-1.706, 2.758, 0.702, 0.148, -0.845  J700
-1.373, -2.256, 1.263, -1.759, -4.263  J126
3.154, -7.675, -3.316, 2.123, 8.157  J468
0.381, -3.048, -0.819, -0.618, 2.380  J401
1.988, -1.123, 1.988, 0.595, -0.973  J938
-0.670, -2.086, -1.703, -0.915, 4.596  J490
0.141, -1.721, 0.122, -2.292, -0.966  J798
-0.171, 0.920, 0.064, 0.986, 0.068  J576
0.952, 2.016, 0.952, -0.720, -2.255  J904
-1.059, 3.435, 1.544, 0.011, -4.051  J220
1.321, -0.060, 0.188, 0.331, -1.715  J19
next: -1.373, -2.256, 1.263
-1.759
dup J904: 
0.952
chg J904: 0.952, 2.016, 0.951, -0.720, -2.255
3, 0.952
dup J938: 
1.988
count J904: -2.255
1
next: 0.952, 2.016, 0.952
-0.720
gone J19: 0.331, 1.321, 0.188, -1.715
-0.060

5.308, 7.129, 1.670, 9.646, 4.265, 4.361, 2.499 -> J595
5.122, 3.095, 5.746, 4.280, 4.796, 3.365, 4.595 -> J171
5.122, 3.095, 5.746, 4.280, 2.971, 3.365, 4.595 -> J226
5.254, 6.107, 5.757, 3.405, 4.040, 6.674, 4.295 -> J250
5.254, 6.107, 5.757, 3.405, 3.410, 4.835, 6.724 -> J932
5.308, 7.129, 1.670, 9.646, 3.498, 6.301, 8.431 -> J14
which: 5.308, 7.129, 1.670, 9.646, 3.498, 6.301, 8.431
J14
next: 5.757, 3.405, 4.040
6.674

-2.485, -2.172, 2.715, 1.215 : J517
2.275, 0.602, 3.282, -2.571 : J89
0.297, -1.077, -1.077, -2.019 : J476
2.258, 3.370, -0.373, 2.202 : J575
-2.485, -2.172, -2.725, 7.201 : J540
chg J540: -2.485, -2.172, -2.725, 7.202
4, 7.201
dup J476: 
-1.077
gone J517: 2.715, -2.172, -2.485
1.215
which: -2.485, -2.172, 2.715, 1.215
J517

-0.170, -3.049, -0.169, -2.143, -2.143, -0.577, 2.372, 0.571, 1.104, -4.261, -0.347, 2.398, 4.492, -8.412 -> J195
-2.600, 0.322, 0.901, 2.654, -0.003, -3.113, 4.211, 4.596, -3.779, 1.507, -2.448, -3.559, 0.865, 1.734 -> J710
-0.860, 0.577, -1.051, 5.077, -3.126, -1.886, -1.985, 0.156, 3.553, -2.596, -2.726, 0.393, 0.016, -3.125 -> J315
3.031, -3.049, 1.104, -2.143, 1.179, 1.895, 0.701, 5.371, -3.895, -1.557, 1.172, 0.252, 0.206, 3.061 -> J741
0.032, 3.538, -0.667, -3.898, 1.104, 6.145, 2.799, -7.429, -0.539, 1.215, 3.634, 2.413, 0.491, 1.328 -> J164
gone J195: -4.261, 4.492, 2.372, 2.398, -0.347, -0.577, -3.049, -2.143, -8.412, -2.143, 1.104, 0.571, -0.169
-0.170
next: -3.049, -0.169, -2.143, -2.143
-0.577
gone J315: -0.860, 3.553, -1.886, 5.077, 0.156, -1.051, -3.126, -1.985, 0.577, -2.596, -2.726, 0.393, 0.016
-3.125
chg J710: -2.600, 0.323, 0.901, 2.654, -0.003, -3.113, 4.211, 4.596, -3.779, 1.507, -2.448, -3.559, 0.865, 1.734
2, 0.322
dup J195: 
-2.143

-3.384, -6.645, 0.647, 6.615, -4.606, 1.397, 6.420, 3.260, 3.264 : J549
-3.680, -6.344, 0.346, 5.710, -4.842, 1.795, 5.944, 4.400, 2.650 : J815
4.279, 5.818, -1.473, -5.973, 3.923, -1.017, -6.277, -3.592, -2.933 : J28
3.229, 6.410, -0.882, -5.699, 5.032, -1.765, -6.180, -3.790, -2.990 : J957
-3.748, -6.696, -0.266, 5.746, -3.977, 1.644, 4.678, 3.768, 4.068 : J804
-4.124, -7.098, -0.062, 5.294, -4.699, 3.109, 6.331, 4.364, 2.983 : J513
-4.363, -6.332, -0.105, 5.668, -4.363, 2.593, 5.216, 3.821, 3.399 : J550
3.980, 6.244, 0.454, -6.732, 5.548, -2.420, -6.151, -3.827, -3.662 : J438
4.354, 7.294, -5.434, -7.667, 7.267, -3.053, -6.194, -4.581, -3.978 : J38
5.344, 6.607, -4.742, -8.275, 7.568, -3.743, -5.433, -4.742, -3.571 : J335
-5.503, -5.176, -3.650, 9.644, -3.650, 1.917, 4.993, 2.519, 3.948 : J732
3.475, 7.439, -1.361, -5.682, 7.039, -1.469, -5.333, -4.639, -3.894 : J825
chg J513: -4.123, -7.098, -0.062, 5.294, -4.699, 3.109, 6.331, 4.364, 2.983
1, -4.124
dup J550: 
-4.363
chg J825: 3.474, 7.439, -1.361, -5.682, 7.039, -1.469, -5.333, -4.639, -3.894
1, 3.475
count J335: -5.433
1
gone J815: -3.680, -4.842, 5.710, 1.795, 4.400, -6.344, 2.650, 0.346
5.944
which: -4.124, -7.098, -0.062, 5.294, -4.699, 3.109, 6.331, 4.364, 2.983
J513
dup J732: 
-3.650

